In the rows, zero is written as 128.
Each row of numbers belongs to one of the objects below and depends on some of the facts about them. Some rows are named. Which object is each other row?

Facts:
Θ: hangs directly under; α: refers to
J_666 Θ J_647; J_796 Θ J_609; J_572 Θ J_473; J_143 Θ J_489; J_547 Θ J_537
J_375 Θ J_212; J_608 Θ J_101; J_668 Θ J_537; J_316 Θ J_922; J_938 Θ J_149
J_612 Θ J_161; J_728 Θ J_82; J_972 Θ J_303; J_294 Θ J_964; J_73 Θ J_783
J_473 Θ J_578; J_124 Θ J_161; J_626 Θ J_161; J_833 Θ J_690; J_308 Θ J_208
J_341 Θ J_964; J_549 Θ J_607; J_690 Θ J_336; J_648 Θ J_82; J_813 Θ J_127
J_388 Θ J_590; J_82 Θ J_182; J_623 Θ J_667; J_984 Θ J_269; J_307 Θ J_341
J_120 Θ J_984; J_251 Θ J_691; J_773 Θ J_705; J_590 Θ J_638; J_149 Θ J_350
J_313 Θ J_335; J_640 Θ J_742; J_734 Θ J_834; J_209 Θ J_748; J_886 Θ J_341
J_865 Θ J_635; J_844 Θ J_208; J_904 Θ J_161; J_327 Θ J_493; J_678 Θ J_208
J_631 Θ J_783; J_42 Θ J_493; J_205 Θ J_609; J_705 Θ J_783; J_450 Θ J_865
J_399 Θ J_161; J_258 Θ J_922; J_861 Θ J_303; J_222 Θ J_578; J_641 Θ J_667
J_305 Θ J_895; J_12 Θ J_590; J_302 Θ J_742; J_895 Θ J_964; J_131 Θ J_182
J_849 Θ J_782; J_101 Θ J_946; J_992 Θ J_691; J_879 Θ J_127; J_669 Θ J_742
J_94 Θ J_607; J_571 Θ J_303; J_164 Θ J_331; J_346 Θ J_638; J_401 Θ J_748
J_748 Θ J_127; J_689 Θ J_631; J_335 Θ J_834; J_223 Θ J_635; J_893 Θ J_350
J_850 Θ J_939; J_902 Θ J_254; J_36 Θ J_705; J_489 Θ J_303; J_227 Θ J_895
J_857 Θ J_705; J_810 Θ J_922; J_174 Θ J_424; J_411 Θ J_609; J_254 Θ J_350
J_691 Θ J_350; J_62 Θ J_631; J_331 Θ J_127; J_154 Θ J_984; J_830 Θ J_86
J_424 Θ J_635; J_677 Θ J_861; J_887 Θ J_493; J_702 Θ J_223; J_377 Θ J_984
J_234 Θ J_578; J_584 Θ J_887; J_922 Θ J_350; J_19 Θ J_223; J_968 Θ J_964
J_841 Θ J_254; J_573 Θ J_350; J_662 Θ J_623; J_212 Θ J_493; J_516 Θ J_939
J_245 Θ J_335; J_28 Θ J_82; J_92 Θ J_578; J_570 Θ J_350; J_366 Θ J_399
J_742 Θ J_667; J_696 Θ J_493; J_681 Θ J_691; J_762 Θ J_783; J_551 Θ J_623
J_246 Θ J_205; J_546 Θ J_86; J_84 Θ J_254; J_798 Θ J_764; J_396 Θ J_705
J_960 Θ J_570; J_373 Θ J_82; J_989 Θ J_696; J_31 Θ J_742; J_639 Θ J_570
J_580 Θ J_781; J_939 Θ J_182; J_214 Θ J_537; J_4 Θ J_946; J_190 Θ J_696
J_357 Θ J_764; J_952 Θ J_626; J_111 Θ J_834; J_133 Θ J_629; J_647 Θ J_537
J_629 Θ J_781; J_881 Θ J_94; J_339 Θ J_887; J_93 Θ J_596; J_890 Θ J_972
J_248 Θ J_341; J_614 Θ J_705; J_146 Θ J_939; J_367 Θ J_904; J_764 Θ J_303
J_178 Θ J_607; J_169 Θ J_155; J_86 Θ J_964; J_666 α J_648; J_666 α J_214
J_572 α J_922; J_143 α J_922; J_668 α J_922; J_316 α J_246; J_938 α J_648
J_938 α J_922; J_612 α J_648; J_612 α J_42; J_612 α J_19; J_964 α J_19
J_972 α J_648; J_972 α J_922; J_607 α J_648; J_607 α J_922; J_473 α J_764
J_473 α J_922; J_833 α J_120; J_341 α J_922; J_549 α J_648; J_781 α J_84
J_813 α J_143; J_813 α J_984; J_813 α J_161; J_388 α J_798; J_82 α J_92
J_984 α J_546; J_984 α J_648; J_984 α J_783; J_182 α J_246; J_161 α J_922
J_120 α J_849; J_251 α J_960; J_251 α J_86; J_251 α J_861; J_251 α J_922
J_773 α J_813; J_149 α J_922; J_609 α J_764; J_640 α J_631; J_209 α J_222
J_886 α J_251; J_886 α J_31; J_886 α J_190; J_678 α J_984; J_678 α J_922
J_631 α J_893; J_631 α J_861; J_631 α J_922; J_350 α J_93; J_350 α J_922
J_350 α J_19; J_450 α J_396; J_450 α J_922; J_303 α J_893; J_258 α J_640
J_258 α J_783; J_258 α J_922; J_258 α J_904; J_861 α J_648; J_305 α J_607
J_305 α J_922; J_302 α J_849; J_302 α J_922; J_131 α J_648; J_571 α J_861
J_748 α J_849; J_335 α J_922; J_893 α J_86; J_902 α J_893; J_36 α J_396
J_227 α J_396; J_227 α J_952; J_810 α J_648; J_783 α J_648; J_783 α J_922
J_411 α J_396; J_254 α J_861; J_691 α J_922; J_62 α J_607; J_62 α J_551
J_62 α J_101; J_62 α J_222; J_154 α J_316; J_154 α J_308; J_424 α J_922
J_208 α J_143; J_19 α J_396; J_19 α J_450; J_662 α J_607; J_662 α J_922
J_516 α J_546; J_516 α J_678; J_245 α J_86; J_336 α J_922; J_570 α J_42
J_570 α J_450; J_681 α J_641; J_762 α J_86; J_762 α J_84; J_551 α J_133
J_551 α J_922; J_246 α J_450; J_546 α J_396; J_84 α J_396; J_798 α J_849
J_396 α J_607; J_960 α J_922; J_373 α J_28; J_31 α J_133; J_639 α J_952
J_537 α J_133; J_939 α J_551; J_214 α J_641; J_214 α J_764; J_596 α J_893
J_596 α J_222; J_4 α J_922; J_190 α J_396; J_190 α J_922; J_357 α J_607
J_357 α J_133; J_357 α J_861; J_357 α J_922; J_111 α J_133; J_111 α J_214
J_635 α J_960; J_635 α J_783; J_133 α J_607; J_647 α J_922; J_629 α J_396
J_629 α J_968; J_629 α J_972; J_629 α J_626; J_629 α J_861; J_339 α J_762
J_339 α J_939; J_339 α J_861; J_248 α J_922; J_614 α J_357; J_146 α J_639
J_86 α J_861

Known rows:
J_833: [109 130 112  91  98 101 113  72 128 162 123 103 182 110  85 125 150 145
 109 123 144 161 140 118 129  92 142 144 121 101]
J_668: [127 123 121 123 126 126 143 128 125 134 138 125 135 137 128 137 139 127
 142 123 137 131 133 142 135 124 110 128 135 122]
J_305: [134 127 122 123 120 126 138 125 128 135 138 125 133 142 132 141 136 124
 135 111 133 130 129 138 140 123 105 124 131 124]
J_938: [126 125 118 117 124 122 136 136 125 133 140 127 126 136 124 135 141 133
 147 123 136 129 134 133 138 124 106 125 137 115]
J_549: [129 124 121 122 126 129 141 130 128 134 139 125 133 138 130 137 137 126
 142 124 136 130 134 142 135 127 109 126 137 121]
J_131: [127 121 122 128 125 133 143 136 125 133 141 121 134 136 123 138 136 127
 133 124 137 129 143 146 137 121 116 117 136 116]
J_205: [130 128 130 130 127 131 128 125 125 129 124 131 122 123 130 123 117 133
 122 127 123 122 122 123 123 133 144 130 127 132]
J_691: [125 124 110 111 112 121 136 137 117 139 144 135 113 129 118 129 135 149
 148 116 135 118 128 123 141 126 118 130 139 116]
J_155: [128 128 130 130 127 131 128 125 124 129 124 131 121 123 129 124 117 133
 123 126 123 122 123 122 123 132 144 130 127 132]
J_302: [121 126 117 108 118 114 131 103 125 146 130 116 155 124 112 129 144 132
 131 125 141 144 134 133 130 112 123 135 130 117]
J_881: [128 131 134 131 138 126 124 129 129 121 120 124 128 128 131 126 127 123
 125 133 124 132 127 126 124 127 128 125 123 125]
J_895: [140 134 129 131 117 130 123 116 130 132 127 129 121 132 137 129 112 127
 113 107 116 121 118 117 133 129 134 123 120 134]
J_396: [122 130 146 136 129 135 130 133 140 115 128 130 130 136 128 135 137 128
 127 131 126 131 128 126 127 133 123 146 127 120]
J_551: [129 128 131 128 141 126 132 129 125 124 122 123 128 134 135 127 127 123
 134 132 126 130 127 132 123 129 123 126 128 122]
J_647: [128 120 116 121 115 131 147 124 121 143 142 132 128 131 127 134 128 137
 138 117 135 121 127 138 135 129 127 133 139 128]
J_234: [128 130 134 131 138 126 124 128 129 121 119 124 129 129 131 125 127 123
 126 133 125 132 128 127 123 127 128 125 123 126]
J_73: [120 132 141 136 135 132 125 129 139 118 122 128 130 133 130 131 129 129
 124 134 122 133 129 123 124 129 128 138 125 118]

Which object is each row?
No name comes twice in this set of rows, the named rows included.
[133 122 129 126 121 128 139 134 124 129 139 126 133 135 126 136 145 122
 139 120 140 129 129 140 135 127 111 133 133 131] : J_411
[112 138 133 109 126 105  97  84 131 136 100 105 160 107 101 112 129 136
  97 136 123 154 132 104 112 104 158 135 109 104] : J_849
[128 124 125 125 124 127 140 129 128 130 137 129 131 134 128 138 139 125
 140 124 138 130 134 141 134 127 111 126 134 129] : J_612
[161 125 151 124  97 138 115 144 122 123 149 116 142 134 121 128 159 101
 127 105 143 125 120 129 139 138 110 147 126 145] : J_227
[195 114 190 126  65 163  85 184 105 109 170  95 161 116  92 107 195  70
 111 107 164 119 121 124 134 157 131 175 124 165] : J_146
[138 137 147 138 145 125 116 127 129 110 108 121 118 135 141 123 116 116
 113 123 110 128 118 116 120 129 131 118 112 124] : J_968
[129 131 143 132 142 127 115 126 129 105 105 133 121 126 136 129 116 118
 131 141 122 128 126 125 111 132 135 121 117 137] : J_42
[112 126 108  94  93 109 123  76 123 166 129 112 169 108  91 123 138 152
 111 118 141 148 133 118 128 102 154 146 126 110] : J_748
[126 125 119 118 127 120 136 137 122 131 136 127 124 137 123 134 140 134
 147 122 134 129 131 132 137 122 107 126 134 114] : J_258
[129 128 140 138 145 129 129 128 120 118 109 129 110 127 137 119 105 133
 119 129 110 119 114 117 114 134 155 128 120 123] : J_101

Now the same objects, written a new way:
Some rows with their names:
J_36: [131  91 123  88 132 125 113 124 136 128 129 121 106 117 125 132 134 136
 120 115 132  88 132 116 130 147 123 159 113 143 159 110]
J_834: [133 124 128 139 130 131 131 131 130 120 128 120 129 133 129 127 122 110
 141 122 128 122 128 134 143 127 126 128 129 138 131 124]
J_584: [122 121 136 132 127 112 133 136 124 135 112 136 127 144 133 143 120 115
 153 119 123 104 132 121 135 126 131 128 147 135 129 119]
J_984: [125 127 122 137 132 129 130 121 135 114 134 119 132 129 127 132 119 115
 138 115 137 108 118 127 140 132 126 136 126 136 139 121]
J_388: [126 162 130 165 184 107 150  85 124 159 134 146 115 150 199 105 159 157
  98 139 117 123 134 119  95 103  93 188 119 131 129  83]
J_73: [137 119 117 107 121 131 132 136 125 132 120 124 124 130 126 134 133 119
 136 125 127 123 138 123 142 138 123 132 132 135 140 120]
J_968: [140 161  97 128 112 122 150 123 114 121 144 115 155 142 117 142 107 118
 143 102 139 132 121 106 148 142 126 116 150 115 136 125]
J_702: [130 122 123 129 120 128 128 128 124 133 121 126 127 132 129 135 123 113
 139 121 125 124 130 127 139 124 123 127 136 135 132 123]
J_19: [128 122 121 128 121 123 127 116 129 128 129 124 130 128 122 138 121 121
 139 111 133 110 118 119 130 133 122 133 131 135 138 123]
J_762: [129 130 107 102 126 127 133 123 133 121 129 122 129 129 120 139 126 126
 132 110 140 103 123 113 140 145 119 138 133 132 155 117]
J_124: [130 123 122 129 120 128 128 128 124 133 122 126 126 133 129 135 124 114
 138 120 126 124 129 126 139 124 123 127 137 135 133 123]
J_742: [128 126 130 138 128 135 124 134 125 120 124 121 146 127 124 128 113 116
 135 131 122 129 111 136 141 121 113 123 122 142 137 123]
J_764: [106 133  97 149 118 146 150 112 116 121 153 128 167 105 125 130 131 107
 152 130 156 135 130 120 162 146 150 139 118 107 108 143]
J_92: [136 147 113 126 114 130 146 133 116 132 120 126 146 138 121 136 123 108
 151 119 128 144 134 121 147 132 121 111 147 125 129 130]
J_773: [128  90 116  91 128 130 115 133 141 128 123 122  99 119 133 138 136 131
 115 123 133  90 130 123 135 142 125 157 116 145 157 106]
J_590: [133 124 129 139 130 130 131 131 130 120 128 120 129 133 129 128 122 110
 141 122 128 122 128 134 143 126 126 128 128 137 132 124]
J_227: [138  87 153 119 136 105  91 103 101 135 163 108 119 122 124 111  97 132
 119  89 118 102 140 101 128 120 133 156 118 132 148 118]

Rows to name:
No name comes twice in this set of rows, the named rows included.
[118 131 110 131 139 120 114 100 155 105 141 119 112 125 133 136 122 124
 119  98 147  75  99 127 140 122 119 145 123 142 158 118] : J_303
[138 117 115  98 122 132 135 139 126 131 120 124 123 128 124 133 137 122
 134 126 127 121 141 122 142 143 123 134 129 135 143 119] : J_689
[110 108 133 129 135 108 115 119 138 126 121 135 113 137 137 150 115 126
 136 107 134  67 114 115 126 127 130 152 137 142 146 106] : J_339
[127 181  89 118 123 124 153 111 130 110 135 122 162 141 112 148 114 119
 147  95 151 111 108 103 147 146 111 117 156 119 152 124] : J_222
[114 111 112 125 122 122 107 103 143 128 132 127 105 116 136 139 128 124
 118 106 138  88 113 125 137 116 125 144 127 139 147 121] : J_571
[118 124 130 143 127 117 117 104 146 111 127 117 111 122 119 148 118 126
 108 102 155  84 110 117 126 127 109 159 170 141 165 107] : J_902
[114 101 125 143 137 131 114 115 141 114 141 120 117 120 135 133 117 121
 124 118 141  88 112 126 134 130 132 161 114 142 141 113] : J_537
[ 99 102 106 145 117 144 134 116 113 132 146 131 152 107 128 143 118 119
 139 133 152 119 127 108 141 148 147 167 119 118 115 122] : J_214
[127  98 127 143 135 149 111 120 141 128 126 118 102 137 134 126 117 102
 133 118 131 117 130 136 121 120 121 156 111 155 135 110] : J_82
[137 136 110 142 127 121 131 120 132 106 152 108 130 138 129 137 104 121
 126 104 139 106 110 118 143 135 131 137 130 130 141 116] : J_86
[131 183 122 159 174 110 166  91 117 156 132 145 136 155 186 108 157 149
 113 136 120 138 136 116 106 111  93 169 131 122 125  93] : J_120
[112 104 124 130 126 129 102 118 132 128 126 125 129 116 130 141 109 131
 115 123 129  99  98 124 127 118 110 149 119 148 151 110] : J_662
[ 87 110  94 155 110 161 152 121  90 134 152 136 200  94 117 144 111 117
 152 153 159 148 126  99 150 164 152 167 112 100  97 130] : J_641
[115 141 100 122 135 118 119  99 148 110 137 124 124 132 127 150 112 132
 121  92 151  71  95 108 132 131 112 151 137 138 165 109] : J_209

